Below are the code and all the weights of a small trained network. Each question names an input and a class and asks about switching units off, where a switched-off unit gives its printed mean instead of its output.

import numpy as np


def w(rows, s, z=0):
    codes = np.array(rows[::2]) - 128.0
    scale = np.full(codes.shape[1], s)
    scale[-1] = z or s
    return codes * scale


def f(y):
    return y / 2 * (1 + np.tanh(0.7978845608 * (y + 0.044715 * y**3)))


def log_softmax(a):
    a = a - a.max(-1, keepdims=True)
    return a - np.log(np.exp(a).sum(-1, keepdims=True))


def net(x, mask):
    res = np.array(x, float).reshape(1, 7) / 4 @ E
    y = f(res @ A[0][:, :-1].T + A[0][:, -1])
    res = res + np.where(mask, y, B[0][:, -1]) @ B[0][:, :-1]
    return log_softmax(res[-1] @ U[:, :-1].T + U[:, -1])


A, B = {}, {}
E = w([
[2,154,130,146,150,191,174,79,162,160,82,118],'x0',
[196,92,134,165,42,234,142,105,151,167,140,97],'x1',
[194,176,135,184,239,133,100,171,143,216,145,143],'x2',
[128,143,116,148,123,114,145,121,131,132,133,86],'x3',
[87,208,104,184,78,135,47,100,138,102,176,150],'x4',
[114,119,103,163,116,104,108,123,120,149,103,91],'x5',
[163,175,176,186,61,68,194,112,113,155,71,197],'x6',
],0.0092)
A[0] = w([
[151,156,154,137,105,84,173,128,108,186,64,161,180],'n1',
[161,121,155,185,88,91,208,140,130,117,87,169,139],'n2',
[160,145,147,191,188,155,112,140,166,181,150,142,37],'n3',
[175,90,151,114,78,82,101,193,76,102,164,116,125],'n4',
[158,125,171,179,63,88,182,140,160,148,73,177,176],'n5',
[46,109,161,160,151,170,137,95,169,189,106,139,92],'n6',
[200,117,140,129,98,175,93,96,171,132,91,131,29],'n7',
[96,81,108,91,147,164,105,172,132,129,189,93,127],'n8',
[60,122,146,154,150,195,163,75,142,122,57,140,92],'n9',
[157,98,187,205,93,210,146,142,130,112,136,112,92],'n10',
[212,33,143,119,151,77,145,123,115,101,114,125,130],'n11',
[164,234,152,154,213,172,75,168,155,206,113,116,49],'n12',
[138,59,52,103,169,140,112,114,181,89,198,78,116],'n13',
[64,127,147,163,177,181,171,100,204,131,74,151,118],'n14',
[109,91,117,81,177,155,217,100,119,178,69,122,62],'n15',
[169,11,194,72,190,114,185,146,158,163,34,70,119],'n16',
[100,78,100,99,146,182,84,151,185,117,195,111,139],'n17',
[181,54,107,174,65,254,107,110,158,198,138,111,78],'n18',
[116,125,85,74,195,127,93,134,189,124,109,58,180],'n19',
[105,213,116,196,77,143,8,69,190,85,205,186,97],'n20',
[45,156,111,115,234,4,113,167,107,69,101,160,111],'n21',
[159,166,177,222,92,100,155,77,129,106,97,211,162],'n22',
[226,98,88,150,94,76,104,170,63,96,203,142,82],'n23',
[134,96,48,97,160,167,122,127,168,131,171,82,152],'n24',
[127,101,101,130,159,174,67,133,167,89,132,86,123],'n25',
[167,182,128,125,177,148,91,182,159,225,128,172,7],'n26',
[76,108,111,60,4,135,142,99,124,14,102,116,91],'n27',
],0.0071,0.0015)
B[0] = w([
[161,124,110,95,179,152,102,88,108,106,91,150,197],'n1',
[125,180,104,75,192,128,100,92,122,131,73,133,200],'n2',
[172,82,210,141,115,91,120,137,109,105,127,54,185],'n3',
[113,134,118,209,152,180,102,171,178,92,151,120,185],'n4',
[142,147,96,79,179,141,93,84,122,104,110,166,212],'n5',
[146,131,121,174,139,113,88,154,201,101,150,112,194],'n6',
[175,127,137,121,131,114,148,95,169,136,181,165,157],'n7',
[115,171,101,72,154,112,133,59,118,70,96,138,185],'n8',
[97,135,116,174,114,152,107,145,209,78,139,109,203],'n9',
[168,108,111,93,119,46,182,118,127,171,168,188,177],'n10',
[73,131,87,165,98,191,103,215,144,130,168,111,194],'n11',
[147,36,210,158,138,128,133,92,90,100,98,58,224],'n12',
[123,174,100,132,174,110,131,92,114,119,76,142,199],'n13',
[114,140,75,184,139,128,84,174,196,93,195,109,205],'n14',
[52,142,116,130,110,180,90,178,130,167,182,95,195],'n15',
[52,194,125,88,95,167,134,150,45,198,167,64,240],'n16',
[127,141,114,112,164,95,147,96,125,106,89,150,195],'n17',
[152,127,133,93,57,73,215,69,170,189,159,202,224],'n18',
[130,119,112,100,120,107,124,104,108,94,111,153,197],'n19',
[39,211,142,84,88,188,117,216,30,219,164,111,241],'n20',
[206,99,108,111,36,16,201,113,168,193,207,190,255],'n21',
[122,160,71,85,210,165,119,51,100,65,89,153,216],'n22',
[90,115,87,176,144,168,85,167,213,71,186,119,208],'n23',
[146,134,76,93,151,138,111,75,101,93,91,185,186],'n24',
[166,135,65,60,171,125,130,110,126,107,52,120,177],'n25',
[183,97,192,163,145,138,151,133,110,98,107,93,198],'n26',
[189,32,254,181,132,88,132,134,88,76,85,25,245],'n27',
],0.0071,0.0094)
U = w([
[147,143,81,89,190,122,102,74,101,101,46,161,116],'0',
[163,46,247,154,124,102,123,122,88,102,86,70,116],'1',
[169,108,121,106,63,42,183,108,171,175,170,194,37],'2',
[120,127,92,183,134,159,65,170,231,94,157,122,105],'3',
[94,167,133,99,96,171,107,173,34,184,147,105,252],'4',
],0.012,0.0014)

Each question gives the input, the list of numbers given to net, and the class t.
The units are the neurons (one row each of A and B). Each row of codes is followed by its name. A weight is (code - 128) times the scale printed after its matrix; where a second scale follows, it is the last column's (A, B and U).
mask holds one flag per neuron, in row order. A switched-off neuron (its flag False) gives its mean, the last column of its row in B, instead of its output. The means were averaged over made-up inputs and are rounded, as every weight is.
A unit's drop is (log p(t) with every unit on - log p(t) with that unit switched off) / (log p(t) with every unit on - log p(t) with every unit switched off).
The circuit of an input: a set's keep is (log p(t) with only the set's units on - log p(t) with every unit switched off) / (log p(t) with every unit on - log p(t) with every unit switched off). Starting from the 12 units with the biggest drops (on a tie, the unit counted first), units are removed one at a time, each time the one whose removal leaves the highest keep (on an exact tie, the one counted first), for as long as the keep stays at least 0.8.
units of the circuit, in order: the units of the circuit, biggest drop first
top k neurons: the k neurons with the biggest drops, biggest first
drop of u: that unit's drop, to one decimal
input [-5,4,1,0,3,-4,1], class 3: top 2 neurons -> (n21; n23)
input [2,-8,-4,7,3,-5,-3], class 2: units of the circuit, in order -> (n21)
input [5,-3,1,8,7,6,-6], class 4: top 3 neurons -> (n20; n22; n5)
input [-8,2,-4,-4,2,-8,7], class 3: top 2 neurons -> (n23; n4)
input [-8,0,-8,2,-6,-1,8], class 0: top 3 neurons -> (n2; n5; n22)
input [5,6,6,8,5,7,5], class 1: top 3 neurons -> (n12; n3; n21)
input [7,-7,1,3,-8,1,-3], class 4: top 4 neurons -> (n16; n15; n18; n23)
input [8,4,2,5,-6,7,7], class 3: top 2 neurons -> (n14; n9)
input [-1,-5,-6,8,8,-2,8], class 0: top 2 neurons -> (n22; n16)
input [-4,-3,3,2,-2,1,0], class 3: units of the circuit, in order -> (n23; n11)
input [1,6,6,-3,5,-8,-3], class 1: top 2 neurons -> (n12; n21)
input [-8,-3,0,1,-8,5,-2], class 3: top 4 neurons -> (n23; n4; n20; n11)
input [6,-3,-6,8,2,7,-1], class 1: top 4 neurons -> (n27; n23; n11; n4)
input [-3,-1,3,-4,2,3,2], class 1: units of the circuit, in order -> (n14; n26; n24)
input [-3,3,-8,-4,1,-8,4], class 1: units of the circuit, in order -> (n27)
input [0,-7,-5,3,-7,6,3], class 2: drop of n21 -> 4.1
input [2,2,-7,-6,8,-3,6], class 4: drop of n26 -> 0.2
input [-8,-1,-4,6,-5,-8,2], class 3: drop of n23 -> 0.1
